Below are the code and all the weights of a small trained network. Each question names an input and a target symbol and asks about switching units off, where a switched-off unit gives its printed mean instead of its output.

import numpy as np


def w(rows, s, z=0):
    codes = np.array(rows[::2]) - 128.0
    scale = np.full(codes.shape[1], s)
    scale[-1] = z or s
    return codes * scale


def f(y):
    return np.maximum(y, 0)


def softmax(a):
    e = np.exp(a - a.max(-1, keepdims=True))
    return e / e.sum(-1, keepdims=True)


def log_softmax(a):
    a = a - a.max(-1, keepdims=True)
    return a - np.log(np.exp(a).sum(-1, keepdims=True))


def net(x, mask):
    ids = ['ΣΦΩβεξπτψ'.index(c) for c in x.split()]
    T = len(ids)
    res = E[ids] + P[:T]
    r = res
    for j in range(2):
        rows = slice(4 * j, 4 * j + 4)
        q, k, v = (r @ M[0][rows].T for M in (Q, K, V))
        z = softmax(np.where(np.tri(T) > 0, q @ k.T / 4**0.5, -1e9)) @ v
        o = O[0][rows]
        res = res + np.where(mask[j], z, o[:, -1]) @ o[:, :-1]
    y = f(res @ A[0][:, :-1].T + A[0][:, -1])
    res = res + np.where(mask[2:14], y, B[0][:, -1]) @ B[0][:, :-1]
    return log_softmax(res[-1] @ U[:, :-1].T + U[:, -1])


Q, K, V, O, A, B = {}, {}, {}, {}, {}, {}
E = w([
[131,104,77],'Σ',
[105,126,173],'Φ',
[133,254,190],'Ω',
[120,109,117],'β',
[87,44,169],'ε',
[92,74,216],'ξ',
[107,69,130],'π',
[150,175,90],'τ',
[120,160,167],'ψ',
],0.0067)
P = w([
[198,93,212],'0',
[24,171,147],'1',
[171,132,106],'2',
[120,160,183],'3',
[16,181,120],'4',
[174,151,96],'5',
[117,132,167],'6',
[13,188,103],'7',
[169,155,84],'8',
[115,123,166],'9',
[2,201,93],'10',
[169,162,79],'11',
[116,118,160],'12',
],0.0084)
Q[0] = w([
[84,127,185],'head 0',
[97,190,53],'head 0',
[27,113,153],'head 0',
[118,220,254],'head 0',
[86,87,131],'head 1',
[203,113,166],'head 1',
[181,101,166],'head 1',
[68,156,101],'head 1',
],0.021)
K[0] = w([
[60,132,159],'head 0',
[133,150,19],'head 0',
[24,91,116],'head 0',
[55,250,182],'head 0',
[110,72,156],'head 1',
[33,171,73],'head 1',
[30,152,88],'head 1',
[212,119,176],'head 1',
],0.021)
V[0] = w([
[180,106,104],'head 0',
[145,166,67],'head 0',
[181,81,136],'head 0',
[155,115,119],'head 0',
[79,7,171],'head 1',
[166,196,153],'head 1',
[113,217,213],'head 1',
[35,180,137],'head 1',
],0.012)
O[0] = w([
[127,174,183,46],'head 0',
[135,83,196,126],'head 0',
[121,208,153,33],'head 0',
[127,152,155,85],'head 0',
[120,10,176,101],'head 1',
[86,195,116,192],'head 1',
[69,209,192,253],'head 1',
[178,168,218,152],'head 1',
],0.014,0.0056)
A[0] = w([
[161,136,9,3],'neuron 0',
[86,165,168,160],'neuron 1',
[197,179,44,27],'neuron 2',
[43,126,132,46],'neuron 3',
[183,70,151,145],'neuron 4',
[137,166,127,118],'neuron 5',
[67,73,200,77],'neuron 6',
[119,153,37,237],'neuron 7',
[132,121,201,83],'neuron 8',
[108,182,149,136],'neuron 9',
[187,190,161,151],'neuron 10',
[184,89,93,210],'neuron 11',
],0.012,0.0041)
B[0] = w([
[122,48,221,145],'neuron 0',
[76,90,85,254],'neuron 1',
[90,83,235,140],'neuron 2',
[211,107,78,195],'neuron 3',
[79,167,59,148],'neuron 4',
[164,131,151,188],'neuron 5',
[228,97,158,172],'neuron 6',
[92,254,189,207],'neuron 7',
[159,184,116,156],'neuron 8',
[95,63,153,251],'neuron 9',
[216,184,97,233],'neuron 10',
[38,90,110,153],'neuron 11',
],0.025,0.0094)
U = w([
[1,165,47,147],'Σ',
[91,69,141,175],'Φ',
[180,226,17,193],'Ω',
[43,71,212,221],'β',
[164,71,148,5],'ε',
[221,162,166,60],'ξ',
[90,66,68,18],'π',
[112,207,221,180],'τ',
[97,82,182,194],'ψ',
],0.0053,0.0015)

Each question gives the input, a string of symbols that net reads in full, and the target symbol t.
The units are the heads (4 rows each of Q, K, V and O) and the neurons (one row each of A and B). Each row of codes is followed by its name. A weight is (code - 128) times the scale printed after its matrix; where a second scale follows, it is the last column's (O, A, B and U).
mask holds one flag per unit, heads first, then neurons. A switched-off unit (its flag False) gives its mean, the last column of its rows in O or B, instead of its output. The means were averaged over made-up inputs and are rounded, as every weight is.
A unit's drop is (log p(t) with every unit on - log p(t) with that unit switched off) / (log p(t) with every unit on - log p(t) with every unit switched off).
The circuit of an input: a set's keep is (log p(t) with only the set's units on - log p(t) with every unit switched off) / (log p(t) with every unit on - log p(t) with every unit switched off). Starting from the 12 units with the biggest drops (on a tie, the unit counted first), units are removed one at a time, each time the one whose removal leaves the highest keep (on an exact tie, the one counted first), for as long as the keep stays at least 0.8.
units of the circuit, in order: the units of the circuit, biggest drop first
unit that matters most: the unit with the biggest drop
top k neurons: the k neurons with the biggest drops, biggest first
heads that matter: for each layer, one digit per head in row order, 1 if its drop is at least 0.15 and else 0, layers parted by /
input Σ τ τ ψ Ω Ω Σ β, target β: heads that matter => 01
input ξ τ Ω Σ τ Σ Σ ψ, target ε: units of the circuit, in order => head 1; neuron 6
input Σ Ω π ε Ω Ω β β Ω ψ Ω, target β: heads that matter => 11
input β τ Σ Σ Σ τ, target ξ: unit that matters most => head 0
input Σ Ω β Ω Ω τ Ω ξ, target β: heads that matter => 11
input Ω Ω Φ, target Ω: units of the circuit, in order => neuron 10; head 1
input τ τ Σ ψ Ω Ω τ ξ, target τ: units of the circuit, in order => neuron 7; head 1; head 0; neuron 1
input Ω ε ε Ω ψ, target Σ: heads that matter => 01
input Φ Ω ξ τ π Ω Ω τ, target ξ: heads that matter => 11
input τ Ω Σ Ω Ω Σ ψ ε, target τ: units of the circuit, in order => neuron 7; head 1; neuron 1
input τ Σ Ω Φ Ω τ Ω Σ ε Ω τ, target τ: units of the circuit, in order => neuron 7; head 1
input τ ε Ω Σ τ π Σ Ω Σ Σ Ω, target τ: top 2 neurons => neuron 7; neuron 0
input Ω Ω Ω τ ψ ξ ε Φ π ε Σ, target Σ: top 4 neurons => neuron 1; neuron 10; neuron 7; neuron 6
input τ π Ω Ω Φ ξ τ ξ π Ω Φ, target τ: units of the circuit, in order => neuron 7; head 1; neuron 1
input Σ ε Ω Ω ε, target β: top 4 neurons => neuron 0; neuron 10; neuron 11; neuron 7
input τ Ω τ Ω ε ξ ξ Ω Ω Ω π, target τ: top 4 neurons => neuron 7; neuron 0; neuron 1; neuron 9
input τ Ω β, target Ω: top 3 neurons => neuron 10; neuron 1; neuron 8
input Ω ε Ω π Ω ε Ω Φ, target Σ: heads that matter => 01
input Ω ξ Ω τ π, target Σ: unit that matters most => head 1
input Ω Ω τ Σ ξ, target Σ: unit that matters most => head 1
input Φ Φ β ξ ε ξ Ω ε τ τ Ω Ω, target τ: top 2 neurons => neuron 2; neuron 3
input Φ Ω ξ ε ψ, target ξ: units of the circuit, in order => head 1; neuron 6; neuron 9
input Σ β β Ω π β Σ Φ τ Ω π, target β: units of the circuit, in order => head 1; neuron 0; neuron 10
input Φ π Ω ξ Ω, target ξ: units of the circuit, in order => head 1; neuron 6; head 0; neuron 1
input Σ Ω ξ, target Ω: top 3 neurons => neuron 10; neuron 8; neuron 1
input Σ Σ Σ Ω τ Φ Ω Ω τ Σ Σ, target β: units of the circuit, in order => head 1; neuron 0
input Ω Ω Σ β τ ξ, target Ω: units of the circuit, in order => head 1; neuron 10
